array([[143, 144, 146, 116, 144],
       [123, 106, 107, 154, 106],
       [137, 128, 132, 135, 128]]) >> 106

array([[132, 132, 153, 146, 138, 142],
       [130, 128, 135, 144, 107, 121]]) >> 132

array([[136, 136, 135, 135, 138, 131],
       [144, 145, 144, 141, 149, 128]]) >> 136

array([[132, 107, 150, 107, 117, 116, 127],
       [135, 113, 138, 111, 120, 116, 129],
       [129, 114, 138, 111, 118, 119, 129]]) >> 113

array([[116, 113, 110, 108, 109],
       [153, 153, 152, 154, 154],
       [149, 148, 146, 149, 146]]) >> 153

array([[129, 112, 120, 120, 133, 112, 136],
       [142, 132, 119, 110, 136, 122, 119],
       [138, 125, 108, 131, 140, 100, 112]]) >> 132

array([[124, 132, 148, 104, 112, 142],
       [116, 107, 108, 110, 131, 114],
       [136, 138, 153, 145, 115, 139]]) >> 107
---
[[131 133 137 124 126 128 122]
 [132 126 126 134 136 122 149]
 [143 114 142 102 146 124 135]]: 124

[127 137 152 129 139 132 136]: 132

[[153 121 150 102 152]
 [144 106 143 112 145]]: 112

[[130 123 134 133 123 108 155]
 [142 140 115 130 127 118 105]
 [152 122 139 108 140 129 118]]: 129

[129 124 128 139 118 151]: 118

[116 116 140 106]: 140

[126 146 152 140 136 125]: 136

[[119 122 122 128 103]
 [117 134 151 121 135]]: 121

[108 149 106 129]: 106

[114 130 129 133 128 151 155]: 151
---
[[132 130 130 151 129 130 132]
 [132 129 130 154 128 129 132]
 [134 142 128 134 133 131 130]] => 132

[[109 109 109 118 109 116 107]
 [121 134 121 135 134 135 123]
 [102 126 105 129 127 128 108]] => 123

[[140 106 118 116 135 113]
 [140 148 121 121 127 122]
 [122 117 127 129 135 128]] => 122

[[154 106 103 153 102 106]
 [143 116 117 146 117 116]
 [151 108 107 150 106 108]] => 116

[[125 113 121 149 132 156 117]
 [123 112 120 120 129 124 114]
 [121 121 123 148 122 110 144]] => 114

[[143 128 136 130 150 141 128]
 [128 126 145 128 149 148 138]
 [128 128 130 128 132 134 129]] => 138

[[ 99 133 134 135 138]
 [129 130 132 129 134]
 [121 134 134 133 127]] => 134

[[128 133 151 124 140 124 121]
 [132 122 105 131 115 133 135]
 [132 124 111 130 118 134 133]] => 135

[[120 109 121 100 144]
 [137 147 136 156 115]
 [136 143 141 139 154]] => 115
---
array([[133, 133, 141, 134, 137, 150, 142],
       [128, 128, 125, 128, 130, 126, 130],
       [127, 127, 130, 127, 126, 131, 127]]): 127

array([[123, 136, 116, 138, 132, 128],
       [128, 118, 131, 131, 158, 137]]): 137

array([[127, 151, 135, 122, 106, 130],
       [140, 136, 116, 105, 143, 130],
       [112, 131, 152, 112, 107, 148]]): 148

array([119, 131, 113, 118, 106, 117, 143]): 143

array([102, 132, 145, 124, 121, 125, 119]): 119

array([[125, 111, 127, 115, 124, 139],
       [127, 158, 131, 131, 131, 133],
       [112, 131, 141, 116, 132, 124]]): 124

array([115, 140, 133, 134, 111, 105, 123]): 123

array([[141, 128, 108, 130, 140],
       [135, 146, 106, 132, 111],
       [135, 132, 129, 150, 134]]): 134

array([[135, 130, 128, 129, 130, 121],
       [125, 124, 126, 155, 129, 128],
       [127, 121, 123, 126, 127, 134]]): 134

array([155, 112, 145, 104, 157]): 157
---
[106 129 138 115 117] -> 115

[[117 122 108 128 120 130]
 [113 125 102 127 119 130]] -> 108

[101 125 138 145 132 125 111] -> 111

[[108 137 132 125 132 109 121]
 [122 104 137 133 149 116 137]] -> 108

[155 107 149 154 120] -> 120

[[138 135 119 143 134 129 121]
 [124 128 128 107 127 116 120]] -> 116
---
[137 113 124 122 106 136] gives 106

[[119 148 123 110 123 133 123]
 [130 126 111 122 154 134 108]
 [129 127 128 128 128 130 128]] gives 108

[113 146 104 111 126] gives 104

[[117 130 124 120 117 135 154]
 [120 133 126 102 110 130 150]] gives 102

[[101 148 127 109]
 [ 98 110 131 107]] gives 98

[135 124 121 117 156] gives 117

[133 148 152 128] gives 128
---
112,143,104,127
129,125,135,141
127,130,152,136
gives 127

110,129,139,124,140,130,135
100,123,133,112,128,117,116
141,135,137,128,112,106,117
gives 135

104,135,137,111,120,117
129,150,151,109,154,150
111,137,142,112,122,131
gives 117

134,132,128,132,127
131,129,123,134,141
140,142,109,106,136
gives 127

104,147,129,138,152
108,112,128,144,137
118,111,128,112,125
gives 152

111,112,107,121
102,115,107,144
158,144,143,134
gives 121
---
[106 131 134 115 135] 131

[[117 148 146 142]
 [ 98 129 137 116]] 142

[144 124 126 137 156 102 104] 137

[118 133 120 102 103] 118

[117 130 127 156 110 126] 127

[104 131 149 145 125 117] 131

[142 103 126 127 145 144] 142

[132 105 104 152 138 156] 138

[104 111 156 118] 111

[[131 141 134 130 122 136 123]
 [122 130 112 132 129 128 152]
 [119 129 135 137 144 146 129]] 144
---
array([151, 139, 141, 121])
121
array([110, 106, 122, 134])
134
array([153, 111, 114, 152])
152
array([146, 126, 102, 130])
130
array([117, 152, 100, 103])
103
array([108, 130, 111, 106])
106
array([156,  98, 148, 145])
145
array([135, 156, 136, 119])
119
---
Input:
[[123 147 106 151]
 [130 124 117 114]
 [113 139 146 112]]
Output: 113

Input:
[[111 137 114 135]
 [126 132 101 143]
 [128 150 135 117]]
Output: 128

Input:
[[129 132 106 130]
 [130 132 125 133]
 [133 128 137 117]]
Output: 133

Input:
[[124 133 124 122]
 [131 129 133 133]
 [111 123 108 106]]
Output: 111

Input:
[[130 133 139 121]
 [130 146 121 133]
 [155 144 110 111]]
Output: 155

Input:
[[139 132 110 126]
 [111 134 128 118]
 [118 133 100 120]]
Output: 118

Input:
[[134 129 127 119]
 [145 115 100 142]
 [122 148 117 119]]
Output: 122

Input:
[[106 146 125 133]
 [139 106 128 118]
 [113 143 131 137]]
Output: 113
---
[156 136 132 116 133 106 127] --> 116, 156

[113 105 128 126 120] --> 128, 128

[[129 121 149 133 122 146 108]
 [119 140 116 133 135 115 132]
 [124 130 123 129 134 120 132]] --> 133, 149

[126 119 152 142 139 123 122] --> 142, 152

[146 120 105 153 122 106 137] --> 153, 153

[136 151 124 129 140] --> 124, 151

[118 137 141 155 111 126 147] --> 155, 155

[[116 129 146 118 144 122 116]
 [131 123 132 141 119 133 101]
 [120 123 145 138 122 117 115]] --> 141, 146
---
[[128 111 116 148 109]
 [118 119 128 146 104]
 [119 117 125 147 103]] ==> 125

[[104 134 124 120]
 [121 131 138 121]
 [108 135 107 118]] ==> 107

[[130 131 125 125 134 122 116]
 [128 131 132 124 122 131 124]
 [134 139 122 125 126 124 107]] ==> 122

[[129 128 122 100]
 [133 135 133 121]
 [128 128 129 135]] ==> 129

[[124 149 112 108 111]
 [115 105 148 117 141]
 [114 105 144 109 138]] ==> 144

[[150 153 104 104 152 108]
 [105 104 152 152 104 151]
 [105 103 152 152 104 153]] ==> 152

[[128 125 108 100]
 [127 139  99 111]
 [128 146 123 117]] ==> 123

[[126 132 119 132]
 [123 103 137 130]
 [126 127 106 121]] ==> 106
---
130  106  126  127  126 -> 126

121  131  152  136  132
115  137  134  122  126
124  130  148  136  132
-> 134

113  130  115  122  122  150  150 -> 122

121  119  133  131  129
105  125  113  138  114
110  131  151  145  138
-> 113

153  139  138  143  135  138  101
108  111  107  113  123  127  154
154  135  144  125  131  135  101
-> 113

 99  145  134  121  130  124  101 -> 121

115  101  110  141  121 -> 110

136  100  109  117  149
134  110  112  113  108
113  131  140  101  149
-> 112

130  129  128  127  128
108  123  137  128  127
 98  124  145  124  127
-> 137
---
Q: [140 155 148 139 137 138 137]
A: 137

Q:
[[147 135 136  99 130]
 [137 145 112 140 128]
 [132 129 148 150 149]]
A: 148

Q: [114 110 101 113 111 104]
A: 113

Q:
[[154 112 112 128 147 152]
 [150 118 117 122 149 151]]
A: 122

Q: [102 118 131 122 135 131 115]
A: 135

Q: [129 134 150 130]
A: 134
